Table B holds the same points as the rows below and some others, measured another way and shuffled. Each row below is followed by which row of B it is.
B, 72 rows:
[-21 -4 -32 -56 -46 116 -86 133 71 -108 74 -74 131 35 54 -44 160 36 -42 -4 72 -111 -79 -86 105 23 9 -128 89 209]
[186 -62 -19 -265 65 78 8 107 30 -24 98 -41 -37 -10 -68 -97 65 21 -103 11 154 80 -69 -69 110 -31 -102 -90 164 165]
[14 -146 7 -88 -113 -99 -226 131 96 -96 94 -55 125 60 -66 54 91 -56 -66 -31 -1 25 -101 33 -82 61 -210 -9 -8 11]
[88 130 -128 -32 -104 -12 -393 -62 -42 25 20 54 115 124 -13 175 304 61 -115 152 84 -72 -428 -111 118 -94 148 9 165 97]
[-12 5 0 -102 -17 -86 37 14 55 28 -145 -62 -26 176 -34 -201 -242 -62 -246 122 -126 127 -76 -16 -166 213 -119 3 -29 -90]
[24 -127 -288 -130 69 -268 7 116 193 -22 187 -102 32 265 -88 -124 -19 -126 -277 -1 -88 114 87 -179 -312 -7 -284 -37 102 -51]
[9 -276 -60 36 -54 -43 -65 -24 -16 52 424 -78 -171 -77 -71 70 -71 -71 18 -193 102 -175 288 -72 -46 134 -124 24 107 68]
[-41 -49 178 113 -196 -88 -96 -23 -157 36 220 18 -88 -48 -41 178 -60 -125 31 7 -11 -92 98 -42 58 175 -15 118 -84 -131]
[-165 12 111 20 -170 38 -36 83 26 -43 49 -12 163 -31 30 -58 15 50 74 -40 41 -72 -61 -46 182 52 -47 11 25 56]
[-42 66 -115 12 90 66 162 211 83 -167 90 -61 86 38 54 -146 114 115 -146 57 3 -188 147 -303 158 -64 -82 -149 31 236]
[-115 114 328 190 -311 75 -289 85 -155 -142 -36 98 213 -155 40 258 219 102 140 92 31 -238 -220 -7 385 49 58 78 -181 41]
[8 -23 57 59 -99 -92 -48 13 -98 8 216 -2 -73 26 -34 118 -2 -108 -54 37 -12 -80 99 -124 14 105 -25 56 -30 -73]
[370 31 -126 -336 158 -127 -100 -41 -18 74 -195 10 -220 216 -164 -105 -110 -40 -459 290 -35 261 -289 -55 -182 59 -123 -8 67 -55]
[32 -88 -66 -168 2 -238 153 47 58 89 189 -129 -115 287 -64 -142 -256 -364 -241 32 -149 275 172 -61 -409 235 -148 6 27 -257]
[-39 -35 266 137 -301 351 -403 -177 -249 78 182 100 -12 -378 43 279 206 226 356 -125 366 -383 -243 81 599 52 294 72 161 291]
[-30 -75 -161 2 -13 -124 -103 146 124 -114 150 -65 109 120 -25 -2 124 0 -154 3 -38 -96 44 -172 -72 -19 -182 -56 26 84]
[9 -67 -70 57 -81 -157 -301 148 87 -173 5 -21 138 96 -46 129 171 34 -191 83 -92 -142 -110 -85 -79 25 -207 -19 -125 49]
[-80 62 102 24 -204 146 -99 -45 -115 76 278 -20 48 -7 87 99 130 -119 165 -54 148 -86 -71 -50 191 89 261 -6 178 58]
[40 26 -48 -1 -47 -2 -136 214 27 -180 205 -4 175 10 5 142 358 39 -35 36 75 -158 -44 -205 188 -150 -67 -79 32 171]
[-22 82 280 -60 -219 220 -162 90 -91 -71 32 23 171 -117 60 95 196 15 171 15 163 -52 -258 59 353 52 135 -32 39 129]
[66 -53 -98 -81 -80 -72 -153 -132 -67 172 238 3 -110 73 -73 61 1 -79 -53 -8 110 33 -97 -74 -10 34 46 74 226 -36]
[-65 227 -167 -6 -100 -115 -151 -13 24 42 7 6 181 309 47 8 170 -87 -177 193 -77 54 -309 -193 -56 -38 145 1 132 -65]
[113 -66 -191 -226 35 -31 -27 14 63 80 256 -59 -23 116 -62 -70 86 -75 -98 -41 137 108 -53 -135 -25 -70 -43 -52 289 83]
[-113 101 341 -1 -288 33 -134 -98 -136 104 -202 62 47 -14 -2 -21 -204 -35 41 108 -23 92 -301 148 137 263 84 142 -79 -171]
[39 -77 84 -227 26 21 233 192 71 -58 105 -116 -13 60 -17 -212 -141 -145 -94 -24 2 167 155 -43 -56 135 -171 -95 28 7]
[-3 -145 321 -52 -121 -118 203 371 -26 -232 297 -44 67 -128 -81 81 10 -194 67 -73 -23 44 371 -69 97 72 -355 11 -241 -105]
[-161 73 -202 -78 140 -327 457 240 250 -97 -126 -148 66 422 -8 -462 -353 -152 -467 177 -382 208 270 -296 -418 140 -356 -73 -133 -210]
[-61 -241 17 27 -46 -237 43 282 140 -207 214 -92 66 10 -98 1 -49 -86 -120 -87 -118 -61 329 -109 -149 88 -464 -3 -194 -45]
[84 29 127 1 -59 -91 -109 -101 -133 66 -213 78 -175 -5 -111 -13 -237 92 -226 205 -70 -17 -146 -21 50 178 -103 129 -129 -104]
[40 -40 461 -6 -81 34 249 306 -140 -229 49 9 -50 -233 -58 22 -108 -36 17 51 -29 -47 313 -58 274 162 -268 13 -339 -39]
[17 168 130 -200 -99 200 41 67 -48 15 37 8 131 -1 58 -86 144 -8 76 56 176 109 -248 -59 314 -40 169 -66 199 117]
[-75 83 155 -10 -80 -51 140 27 -56 15 -97 14 -31 29 -23 -137 -223 1 -115 122 -79 35 11 -87 86 150 -80 64 -91 -107]
[136 -1 -42 -148 -63 48 -174 11 -56 38 270 15 20 8 -35 127 251 -48 18 -1 197 15 -162 -95 161 -91 78 -26 233 112]
[-76 -57 -278 -26 49 -243 170 -59 89 153 256 -123 -133 312 -26 -191 -246 -228 -260 1 -136 91 240 -221 -365 153 -81 15 152 -162]
[-85 -31 143 151 -181 -91 -196 176 -16 -196 41 25 164 -50 -22 167 144 58 -15 47 -58 -199 -13 -77 140 36 -188 43 -206 22]
[5 -129 3 49 -109 -40 -129 -98 -92 105 275 -20 -148 -30 -56 100 -67 -67 0 -65 74 -118 90 -48 12 139 -4 72 90 -9]
[234 -133 192 -139 -179 151 -445 -50 -170 24 187 77 -44 -249 -112 309 260 71 159 -53 325 -76 -310 125 347 -29 34 55 141 165]
[169 9 -108 -166 -71 70 -383 23 9 -19 131 21 118 42 -32 168 383 38 -35 45 207 -25 -389 -49 161 -143 77 -63 238 200]
[1 -110 -215 -37 -6 -135 -53 -94 45 141 251 -111 -135 223 -21 -57 -126 -189 -183 -27 -39 19 94 -103 -292 176 -6 -5 173 -55]
[49 -10 -95 -46 -73 -90 -157 -51 -33 78 173 -19 -37 137 -35 62 41 -115 -117 53 18 8 -89 -93 -79 64 32 24 120 -36]
[-97 -66 -56 71 -80 -164 13 78 25 -26 251 -19 39 42 -43 22 12 -40 -50 -38 -26 -88 168 -194 8 -3 -169 51 12 -42]
[4 58 -20 -158 79 -116 294 231 103 -108 -18 -67 53 157 -29 -249 -110 -67 -240 114 -111 153 124 -203 -52 28 -232 -72 -45 -41]
[287 114 380 -271 -67 79 10 111 -220 -34 -87 93 -92 -109 -102 78 25 -64 -56 213 107 226 -216 32 292 52 -25 36 -87 -70]
[-79 -50 -2 136 -116 -242 -92 155 20 -131 168 -17 91 101 -47 134 65 -94 -130 54 -146 -106 129 -169 -93 59 -218 57 -170 -115]
[-229 134 330 271 -318 133 -176 106 -137 -163 4 82 243 -194 93 197 195 151 207 40 40 -332 -104 -65 466 48 82 57 -179 99]
[-203 115 -235 245 -57 -5 -128 138 96 -176 159 -22 255 93 111 59 342 175 -75 36 -19 -410 11 -357 179 -148 29 -97 49 257]
[-7 -49 -223 -155 9 -194 -81 97 188 -24 27 -79 127 265 -52 -139 16 -66 -244 46 -78 135 -123 -109 -228 -8 -202 -40 107 -24]
[-53 56 74 -47 -50 52 68 158 40 -105 -6 -70 98 73 49 -107 1 -43 -94 68 -38 -18 -3 -88 49 111 -31 -84 -28 60]
[-14 -125 34 -31 -83 -90 69 7 -58 76 343 -28 -105 -26 -71 18 -87 -124 27 -95 70 3 211 -108 24 71 -101 65 92 -63]
[92 -140 -247 -215 64 -232 63 -75 82 190 237 -118 -190 297 -103 -159 -235 -283 -270 -9 -55 257 98 -85 -423 161 -121 16 210 -178]
[-146 -58 34 158 -119 -13 -68 195 47 -188 187 -31 164 -63 26 77 158 74 30 -58 -2 -276 143 -163 161 -5 -146 -37 -89 138]
[-38 -3 135 125 -189 48 -230 115 -94 -132 183 67 139 -178 -13 244 287 128 128 -14 135 -270 -67 -117 381 -89 -35 37 -34 150]
[-109 -81 -146 68 -44 -198 -103 182 164 -159 85 -66 169 144 -26 -18 78 11 -182 14 -130 -118 60 -167 -130 8 -266 -30 -73 24]
[7 209 334 16 -283 192 -111 -42 -303 69 201 132 62 -166 39 249 248 -34 268 67 232 -47 -235 -58 530 -35 318 96 108 4]
[122 304 359 55 -203 280 -220 -118 -384 36 -120 228 -33 -273 10 251 228 247 130 246 243 -194 -417 -84 729 -66 333 105 20 138]
[105 85 59 81 -5 14 -128 -16 -130 -52 -136 51 -136 -20 -35 65 -26 131 -235 223 -50 -205 -89 -136 139 113 4 16 -128 72]
[241 188 40 -95 -17 256 -267 -109 -188 46 -84 84 -92 -55 19 122 231 153 -92 214 204 -134 -419 -78 357 -23 301 -52 162 247]
[336 -250 -220 -304 295 -270 146 134 126 -45 -6 -85 -314 134 -250 -226 -286 -24 -523 108 -103 177 224 -144 -338 78 -532 -41 -52 -23]
[12 29 -8 -196 77 -75 327 193 81 -57 54 -51 18 95 -48 -267 -118 -41 -164 56 -26 167 140 -205 30 -16 -221 -54 42 -15]
[82 216 117 -175 -130 259 -182 -14 -104 33 -48 46 132 -1 73 36 260 51 54 131 215 39 -472 -13 359 -45 300 -69 220 176]
[-80 -89 -42 -199 56 -247 336 318 239 -139 24 -152 117 241 -62 -335 -226 -198 -260 14 -210 269 241 -123 -305 111 -428 -74 -98 -147]
[-34 30 134 187 -240 87 -431 41 -115 -125 82 80 157 -147 16 325 337 153 103 38 115 -343 -232 -50 345 -31 73 37 -54 173]
[364 -130 -58 -327 187 -229 69 8 -20 61 -93 4 -343 97 -252 -147 -302 -47 -438 189 -50 276 0 -58 -208 98 -361 51 -29 -129]
[-88 -39 -170 -192 10 -202 55 163 254 -47 -60 -124 183 305 -34 -274 -111 -108 -266 44 -147 216 -73 -78 -297 72 -266 -61 51 -71]
[-19 -111 73 19 -134 -150 -216 173 64 -159 47 -2 143 9 -80 107 99 12 -74 17 -52 -68 -54 -26 1 30 -276 35 -139 -7]
[-168 47 -20 32 -99 56 4 124 88 -83 73 -67 193 81 90 -102 74 13 -13 -15 -5 -113 -18 -124 82 45 8 -82 57 121]
[147 100 194 125 -62 111 -174 -4 -237 -90 -81 118 -139 -188 -39 202 89 205 -102 213 58 -296 -104 -124 373 55 48 38 -159 134]
[-200 -131 136 228 -148 32 187 56 -120 -6 499 -35 -83 -203 25 75 -60 -38 214 -209 95 -313 499 -208 243 107 -36 52 7 44]
[-39 -82 -43 18 -19 -75 145 125 9 -37 366 -118 -52 103 17 -8 -28 -220 -71 -60 -41 -54 328 -182 -119 129 -64 -58 24 -27]
[-69 -14 -206 91 -5 -251 -126 218 167 -201 50 -52 189 213 -26 20 158 15 -276 101 -183 -138 29 -242 -159 -44 -274 -45 -119 21]
[125 11 -33 -203 105 -75 202 135 25 -32 41 -19 -75 63 -89 -170 -79 1 -216 99 7 132 68 -189 48 -27 -201 -34 44 16]
[-128 -62 -19 148 -121 -60 -153 131 58 -146 134 -33 145 1 11 78 129 57 -29 -28 -36 -246 51 -132 71 32 -128 -13 -72 99]
Rows of B count from 0, top down.

[690 -133 -86 443 -344 -434 -63 -209 -234 262 -382 -68 1 263 -22 98 -421 -291 -196 70 195 102 -138 -338 260 -32 276 177 72 1 222] => 23
[38 -162 58 -50 224 139 -158 -228 -303 -2 77 41 -149 187 -33 61 -33 -317 5 -156 -82 7 186 -9 15 -103 80 169 -2 -130 31] => 11
[207 -521 -225 -309 226 -255 -32 85 -403 -496 -282 421 -53 -10 -170 407 261 -228 -150 -253 129 342 90 155 0 -277 82 466 46 138 374] => 29
[-14 -179 112 -193 -168 144 -200 -302 -76 7 321 -55 53 189 46 -97 251 -88 491 -201 -177 -18 -207 -100 45 10 -159 63 -39 -33 -212] => 69
[-128 -215 -171 32 -60 -129 37 321 253 -309 -2 111 -42 -321 355 91 235 274 -143 13 168 117 -89 -41 -89 34 -156 100 65 92 42] => 58
[-268 472 237 -160 -32 237 7 -63 259 77 381 33 -66 29 168 -116 -211 227 296 -179 -325 132 -326 -135 -308 299 -162 -50 -77 -151 206] => 37
[74 -222 -76 65 -223 -283 -96 180 315 268 -175 -15 14 -66 265 19 14 300 -28 145 -47 -123 -322 -165 212 -16 -199 -1 41 72 76] => 8
[178 -234 160 -371 160 282 -120 -550 -332 -255 370 257 -138 338 -245 149 60 -438 284 -509 -257 305 193 147 -73 -85 174 115 -203 -128 -34] => 43
[-123 -105 -159 -6 -52 -22 20 285 311 -294 272 147 8 -328 443 12 29 267 -134 199 238 99 -10 -104 -172 50 -73 6 69 113 -21] => 70
[49 -175 -129 -107 178 -275 72 334 177 -131 -217 322 -139 -200 133 264 -101 225 -369 -12 40 194 -35 59 -62 -73 6 151 11 66 402] => 24
[-321 457 327 -338 510 259 139 -60 -117 -228 319 229 -263 11 -175 49 -125 11 119 -587 -314 381 -84 162 -529 208 34 144 -63 -237 372] => 22
[152 325 -2 -17 109 54 24 -153 -575 -380 231 152 48 122 -73 23 -316 -391 81 -55 266 360 3 -217 -390 77 269 399 178 -25 382] => 62
[129 -163 22 -92 219 -255 50 110 -80 -87 -46 168 -104 -57 -62 122 2 43 -126 -190 84 191 -104 49 -79 -80 89 156 82 20 167] => 47
[75 110 178 -105 226 222 -16 -265 -2 -20 442 175 -182 123 30 16 -371 -152 -51 -139 -107 177 200 7 -207 49 232 -75 -107 -152 31] => 39
[265 -121 170 -255 452 161 -67 -461 -561 -147 145 272 -248 368 -380 223 -222 -577 -21 -470 -169 303 321 167 -105 -148 360 228 -110 -185 204] => 7
[-5 45 134 54 341 53 -143 -85 -164 352 51 -48 -200 155 34 -37 -335 -154 -154 57 -88 -160 120 -78 18 -70 94 43 68 -174 101] => 38
[205 -415 -21 -73 -109 -228 -142 -64 -1 127 -33 8 18 83 27 33 179 25 131 -66 -14 -43 -202 -71 211 -141 -78 68 29 60 -110] => 44
[-83 202 283 -375 305 283 37 -315 -196 -241 396 232 -178 191 -229 75 -62 -179 267 -584 -322 382 -21 137 -354 112 93 122 -143 -192 202] => 5
[-87 445 155 -347 92 153 13 -57 161 77 279 325 -66 119 44 76 -529 131 102 -45 -330 238 -206 -81 -291 176 0 40 -120 -87 561] => 36
[-123 -314 -70 -51 -135 118 -227 -12 298 132 167 -6 -32 -22 377 -20 100 132 61 169 -131 -214 19 -101 181 -52 -219 -76 -64 4 -170] => 40
[-104 200 120 87 95 197 -113 -118 -1 222 169 -61 -144 109 168 -80 -296 -72 -12 25 -146 -76 32 -162 -75 100 -1 15 -2 -179 99] => 20
[139 279 -133 465 -391 -40 -79 29 -58 30 187 -204 150 -38 457 -215 -395 -62 -26 497 420 -59 -129 -545 -104 176 70 104 240 38 40] => 12
[129 -65 72 -158 -254 51 -207 -272 26 190 270 24 102 243 82 -69 -87 -33 377 27 -164 -23 -249 -202 92 11 -88 1 -48 4 -20] => 16
[18 -395 -106 -321 -124 -30 -246 -76 12 62 -157 194 21 167 60 196 184 1 194 -33 -300 -46 -158 -21 251 -158 -258 201 -102 64 226] => 27
[-23 208 14 200 -115 -132 128 259 479 25 185 24 -66 -276 398 -73 -274 393 -191 107 131 109 -197 -182 -201 218 -4 -151 35 -4 57] => 59
[5 -191 44 -86 98 -228 -4 184 261 151 37 73 -87 -133 134 11 23 294 -69 -33 -30 -18 -207 11 24 -43 -92 -49 37 29 1] => 65
[-275 -608 -125 -284 477 -22 -218 329 234 190 -29 182 -197 -199 271 133 180 229 -337 255 -94 -361 259 188 217 -356 -204 -19 32 37 -69] => 67
[-63 -153 16 96 175 -43 -75 142 311 299 -65 29 -230 -84 271 48 -198 177 -338 97 -125 -159 97 -14 102 -35 -45 -106 -43 -96 52] => 17
[0 -218 79 -274 50 -39 -161 -72 62 187 188 77 -4 93 35 -18 68 96 216 -34 -168 -80 -194 -24 84 -90 -118 15 -5 8 -30] => 71
[384 -96 -69 271 -116 -349 -43 10 -155 166 -141 -38 29 68 71 9 -291 -93 -156 180 269 11 -135 -267 96 -51 170 135 168 37 126] => 4
[219 -599 -274 427 -364 -328 -155 124 -19 -41 -240 -244 71 -138 361 -31 380 -23 -88 190 396 -181 -63 -258 329 -136 -114 142 189 137 -349] => 26
[239 -231 -106 202 11 13 -116 -140 -25 45 -174 113 -213 126 171 205 -303 -258 -374 39 -25 39 331 -74 163 -82 169 75 -109 -96 159] => 13
